Questions about the row below.
1) What is the entry just right of 0.11?
2) What is the smallest entry?
[0.01, -0.14, 0.11, 0.12]
1) 0.12
2) -0.14

Questions about the matrix below. Counting starts at 1.
1) What is the entry in row 2 and column 3?
2) What is the bottom-right entry?
3) What is the entry in the bottom-left corner?
4) What is the entry directly below the largest entry?
5) What is the entry directly below the smallest entry?
6) What is the entry at row 1, column 2?
7) What is the entry in the top-left corner?
8) What is the entry just left of 147?
array([[ 400,  263,  226,  -10, -163,  243,   44, -632, -425,    4,  134],
       [ 398,  230,    9,  -12,  113, -671,  -32,  241,  494, -402,  416],
       [ 402,  235,  112, -159,  296, -455, -435,   43,  394,  384, -392],
       [ 399,  231,  101, -153,  289, -501, -384,   49,  448,  278, -365],
       [ 403,  236,  105, -159,  296, -458, -426,   37,  398,  373, -395],
       [ 404,  264,  232,   69, -185,   96,  256, -358, -661, -210,   37],
       [ 404,  263,  231,   81, -182,   65,  278, -280, -678, -282,   30],
       [ 400,  312,  231,  229,  124,  -97, -176,   52,  290,  130, -353],
       [ 397,  314,  232,  226,  124,  -94, -176,   40,  278,  147, -335],
       [ 403,  231,  104, -148,  295, -497, -393,   45,  436,  301, -371],
       [ 402,  237,  140, -183,  269, -241, -603,  -14,  193,  606, -220],
       [ 399,  328,  238,  231,  186,   15, -162, -132,  120,  293,  117],
       [ 401,  249,  217,  -82,  -80,  294, -272, -651, -140,   63,  413],
       [ 402,  228, -172,  108, -496,   99,  484, -202,  134, -327, -220],
       [ 404,  234, -103,  220, -397, -301,  100,  592, -388,  426, -235]])
1) 9
2) -235
3) 404
4) 293
5) 290
6) 263
7) 400
8) 278

((698, 406, 473, 714, 587, 729, 602), (589, 312, 264, 434, 678, 449, 256), (728, 379, 460, 693, 627, 713, 546), (659, 256, 294, 527, 765, 524, 383), (763, 241, 370, 606, 781, 589, 485), (239, 711, 595, 388, 203, 411, 494), (734, 229, 357, 599, 793, 579, 458), (227, 740, 637, 417, 210, 444, 544), (581, 579, 645, 707, 446, 709, 707), (291, 671, 583, 388, 263, 414, 454), (264, 745, 663, 447, 266, 481, 573), (710, 408, 486, 702, 588, 746, 572), (508, 631, 702, 663, 423, 684, 738), (414, 524, 449, 283, 429, 283, 339))
Find the entry just right of the largest entry.
579
The entry just left of the largest entry: 599
Find the second entry in reading order.
406
The 3rd largest entry -> 765
The 2nd smallest entry is 210
The largest entry is 793
The entry just left of 423: 663
Find the entry just right of 291.
671
Find the 2nd largest entry.
781
Find the entry just right of 508.
631
Find the entry just right of 406.
473
Find the entry just right of 631.
702
Find the entry just left of the smallest entry.
388
The 1st entry in reading order: 698

Read these off the matrix that follows.
1) Which number is the bottom-right entry?
2) Which number is the largest entry in the last row?
3) Which number is the fifth entry, reading row by row?
4) Which number is the second largest entry?
5) Which number is the entry directly above the smallest entry?
6) Which number is the second entry on the diagonal from the top-right corner?
7) Which number is the largest entry in the last column?
8) Which number is the entry just right of the largest entry?
-0.14  -0.10   0.08   0.18   0.08
 0.21   0.17  -0.04  -0.20  -0.04
 0.11   0.12   0.14   0.04   0.13
 0.14   0.11  -0.09  -0.15  -0.07
 0.20   0.18   0.00  -0.16  -0.02
 0.02   0.06   0.16   0.09   0.17
 0.14   0.13   0.12   0.00   0.14
-0.01  -0.04  -0.13  -0.01  -0.15
 0.19   0.18   0.02  -0.11   0.04
 0.19   0.18   0.03  -0.12   0.03
1) 0.03
2) 0.19
3) 0.08
4) 0.20
5) 0.18
6) -0.20
7) 0.17
8) 0.17

array([[136,  65, 197, 103,  62, 102,  82,  66, 151, 136,  87],
       [ 75,  83,  69,  64,  84,  86,  80,  80,  93,  88,  82],
       [ 72,  84,  63,  61,  86,  85,  78,  80,  91,  88,  82],
       [ 83, 109,  86,  36, 120,  92,  30,  59, 144, 167,  82],
       [ 65,  87,  47,  52,  90,  87,  80,  83,  91,  87,  83],
       [ 85, 105,  91,  43, 114,  91,  36,  61, 139, 159,  82],
       [ 41, 100,   3,  45, 106,  65,  52,  77,  54,  77,  72],
       [ 70,  63,  59,  85,  57,  81, 115,  95,  55,  31,  82],
       [ 71,  85,  61,  58,  87,  87,  79,  81,  94,  89,  82],
       [ 65,  64,  47,  80,  58,  82, 119,  97,  53,  26,  82]])
Indices start at 1.
What is the entry in row 1 and column 3?
Answer: 197
What is the entry in row 3 and column 1?
Answer: 72
The entry at row 2, column 1: 75
What is the entry in row 3 and column 3?
Answer: 63
What is the entry in the top-right corner?
Answer: 87
The entry in row 1 and column 2: 65
The bottom-left entry is 65
The entry at row 1, column 1: 136
The entry directly above the smallest entry: 91
The entry just left of 53 is 97
The bottom entry of the column that holds the largest entry -> 47
What is the entry directly below 197?
Answer: 69
The entry directly below the smallest entry is 59
The entry in row 2 and column 2 -> 83
The bottom-right entry: 82
What is the entry just right of the smallest entry?
Answer: 45
The entry just left of 100 -> 41
What is the entry at row 3, column 2?
Answer: 84
The entry just right of 94: 89

[[154, 100, 210, 83, 145, 13, 124, 111],
 [69, 166, 210, 169, 61, 179, 143, 189],
 [186, 108, 210, 122, 207, 183, 113, 62]]
Indices start at 1.
Read off the entry in the top-left corner.
A: 154
Read off the bottom-left entry.
A: 186
The entry at row 1, column 3 is 210
The entry in row 2 and column 1: 69
Read off the entry in the top-right corner.
A: 111
Read off the entry directly below 143.
A: 113
The entry in row 1 and column 2: 100
Read off the entry at row 2, column 2.
A: 166
The entry just left of the smallest entry -> 145
Read off the bottom-right entry.
A: 62
The entry just left of 207 -> 122

[[-20.71, 9.47, -22.92, -20.05, -20.15, -19.99], [-16.32, 10.35, -13.50, 10.74, -20.11, 9.17], [-16.34, 10.12, -14.04, -19.86, -19.91, -20.14], [8.77, 7.73, -15.07, 10.21, -19.82, -20.04], [-23.11, 15.38, -6.50, -20.04, 9.35, 10.05], [-20.36, 7.56, -22.68, -19.95, 9.75, 10.39], [-18.36, -17.90, -18.22, 10.82, 9.31, 9.97], [-22.34, 7.25, 17.04, -19.93, -19.98, -19.98], [-19.56, -22.79, -22.31, 10.09, 10.63, 10.77], [-23.39, 8.39, -16.33, 10.23, 9.81, 10.46]]
Find the smallest entry.
A: -23.39
The entry just right of 10.35: -13.50
The entry just right of the smallest entry: 8.39
The entry just right of -22.34 is 7.25
Find the entry just left of -20.14.
A: -19.91
Find the entry just right of 10.74.
A: -20.11
The entry just right of -16.32: 10.35
The entry just left of 9.31 is 10.82
The entry just left of -15.07: 7.73
The entry just left of -20.05 -> -22.92
The entry just left of 10.23: -16.33
Find the entry just right of -14.04.
A: -19.86
